Below is a small trained network, with its code and all its weights. Each question gives an input and a class and asks what happens when units are switched off, that is, made to give their printed mean instead of their output.

import numpy as np


def w(rows, s, z=0):
    codes = np.array(rows[::2]) - 128.0
    scale = np.full(codes.shape[1], s)
    scale[-1] = z or s
    return codes * scale


def f(y):
    return np.maximum(y, 0)


def log_softmax(a):
    a = a - a.max(-1, keepdims=True)
    return a - np.log(np.exp(a).sum(-1, keepdims=True))


def net(x, mask):
    res = np.array(x, float).reshape(1, 4) / 4 @ E
    y = f(res @ A[0][:, :-1].T + A[0][:, -1])
    res = res + np.where(mask, y, B[0][:, -1]) @ B[0][:, :-1]
    return log_softmax(res[-1] @ U[:, :-1].T + U[:, -1])


A, B = {}, {}
E = w([
[249,226,243,184,143,119,50,141],'x0',
[194,228,38,15,227,243,123,110],'x1',
[91,22,187,122,206,198,3,12],'x2',
[79,218,125,179,1,224,140,3],'x3',
],0.0045)
A[0] = w([
[61,207,121,185,8,221,133,19,19],'N0',
[71,197,123,177,23,208,131,30,52],'N1',
[44,58,42,79,120,139,180,116,66],'N2',
[154,32,127,82,241,52,104,222,45],'N3',
[107,48,175,116,196,177,36,51,63],'N4',
[105,41,180,115,203,183,22,47,44],'N5',
[172,201,47,34,192,221,135,114,65],'N6',
[70,199,124,179,16,210,133,24,36],'N7',
[162,218,78,120,78,78,216,210,45],'N8',
[63,58,187,218,36,57,141,139,77],'N9',
[102,45,172,115,199,185,27,37,52],'N10',
[59,47,197,235,37,47,147,148,49],'N11',
[171,196,59,44,189,207,135,115,84],'N12',
[158,19,126,81,253,41,115,238,33],'N13',
[252,219,236,172,144,119,57,132,3],'N14',
[173,207,86,126,86,64,221,211,43],'N15',
[33,54,32,75,118,138,187,116,26],'N16',
[228,207,221,163,140,125,71,131,50],'N17',
[49,66,48,86,121,137,175,118,72],'N18',
[41,56,39,78,120,137,184,113,64],'N19',
[177,211,39,21,202,226,133,112,26],'N20',
[166,196,60,39,188,210,132,117,84],'N21',
[165,198,55,44,188,210,134,113,79],'N22',
[162,219,80,120,82,80,222,209,43],'N23',
[80,191,122,171,28,201,133,35,64],'N24',
[32,54,32,68,116,134,190,114,20],'N25',
[48,62,47,81,118,137,176,119,87],'N26',
[49,56,39,80,117,138,178,118,80],'N27',
[170,210,47,26,197,218,133,113,44],'N28',
[110,54,172,116,194,170,47,57,82],'N29',
[162,216,80,125,82,77,218,209,49],'N30',
[244,214,232,169,143,120,58,132,20],'N31',
[51,48,197,237,31,43,149,142,36],'N32',
[104,56,171,115,191,172,41,49,76],'N33',
],0.0045,0.0012)
B[0] = w([
[248,135,122,27,229,85,198,185,233],'N0',
[227,134,124,47,208,95,185,172,223],'N1',
[97,191,193,182,177,167,65,179,201],'N2',
[253,135,110,19,207,98,207,170,239],'N3',
[68,125,40,119,42,189,224,134,225],'N4',
[66,123,38,117,40,189,224,133,234],'N5',
[133,59,153,151,95,48,63,51,236],'N6',
[233,135,123,39,218,92,190,176,226],'N7',
[52,115,41,133,35,190,207,118,213],'N8',
[142,63,139,136,102,56,72,50,226],'N9',
[77,127,52,120,56,185,213,134,234],'N10',
[142,60,141,137,95,49,65,43,236],'N11',
[129,78,146,149,98,63,79,71,227],'N12',
[248,138,114,26,214,102,203,170,253],'N13',
[62,200,196,203,177,190,58,193,217],'N14',
[67,127,62,133,56,186,196,128,214],'N15',
[97,194,196,186,176,169,61,179,204],'N16',
[70,187,188,193,167,179,64,181,205],'N17',
[101,184,186,177,171,164,66,176,195],'N18',
[97,192,195,183,176,168,62,182,204],'N19',
[133,60,152,152,92,44,66,51,244],'N20',
[130,67,148,149,96,58,70,59,228],'N21',
[132,68,150,149,99,54,71,59,227],'N22',
[55,115,45,133,37,189,204,117,213],'N23',
[221,134,123,50,205,95,181,170,217],'N24',
[95,194,199,192,180,171,61,181,205],'N25',
[102,177,181,169,168,162,71,170,199],'N26',
[98,189,191,180,174,166,63,181,202],'N27',
[132,56,153,152,92,44,61,49,238],'N28',
[76,125,50,118,53,182,217,133,219],'N29',
[57,118,53,131,45,185,201,121,213],'N30',
[64,195,189,196,170,183,60,187,214],'N31',
[145,39,143,138,89,34,56,27,238],'N32',
[77,128,52,121,55,184,214,133,221],'N33',
],0.0051,0.0044)
U = w([
[128,27,154,162,85,10,56,23,254],'0',
[58,130,17,130,35,221,218,133,72],'1',
[84,229,223,217,188,195,53,193,166],'2',
[240,136,120,2,229,92,187,172,15],'3',
],0.0085,0.00019)

Each question gives the input, the list of numbers given to net, and the class t.
The units are the neurons (one row each of A and B). Each row of codes is followed by its name. A weight is (code - 128) times the scale printed after its matrix; where a second scale follows, it is the last column's (A, B and U).
mask holds one flag per neuron, in row order. A switched-off neuron (its flag False) gives its mean, the last column of its row in B, instead of its output. The means were averaged over made-up inputs and are rounded, as every weight is.
A unit's drop is (log p(t) with every unit on - log p(t) with that unit switched off) / (log p(t) with every unit on - log p(t) with every unit switched off).
The circuit of an input: a set's keep is (log p(t) with only the set's units on - log p(t) with every unit switched off) / (log p(t) with every unit on - log p(t) with every unit switched off). Starting from the 12 units with the biggest drops (on a tie, the unit counted first), units are removed one at a time, each time the one whose removal leaves the highest keep (on an exact tie, the one counted first), for as long as the keep stays at least 0.8.
units of the circuit, in order: the units of the circuit, biggest drop first
most important unit: the unit with the biggest drop
k most important neurons: the k neurons with the biggest drops, biggest first
drop when u is switched off: that unit's drop, to one decimal
input [-3,-8,-5,6], class 0: most important unit : N32
input [5,-1,4,6], class 3: units of the circuit, in order : (N0 N7)
input [6,1,-4,-3], class 2: units of the circuit, in order : (N14 N31)
input [8,-2,1,-8], class 2: 4 most important neurons : (N14 N31 N17 N0)
input [4,-5,4,6], class 3: units of the circuit, in order : (N0 N7 N1)
input [8,7,1,-6], class 2: 4 most important neurons : (N14 N31 N17 N32)
input [4,-2,-5,6], class 3: 2 most important neurons : (N0 N7)
input [-6,-8,-3,7], class 0: 2 most important neurons : (N32 N11)
input [6,6,6,-6], class 0: 2 most important neurons : (N20 N28)
input [-6,-3,2,-8], class 3: 2 most important neurons : (N13 N3)
input [-4,-1,6,7], class 3: 4 most important neurons : (N0 N7 N1 N24)
input [-2,-7,5,-8], class 3: 2 most important neurons : (N13 N3)
input [6,7,-7,8], class 3: 4 most important neurons : (N0 N7 N1 N24)
input [6,1,-5,-3], class 2: units of the circuit, in order : (N14)
input [2,3,5,-1], class 1: drop when N11 is switched off : 0.0
input [-8,4,7,1], class 2: drop when N25 is switched off : 0.3
input [-5,6,-6,5], class 0: drop when N12 is switched off : 0.1
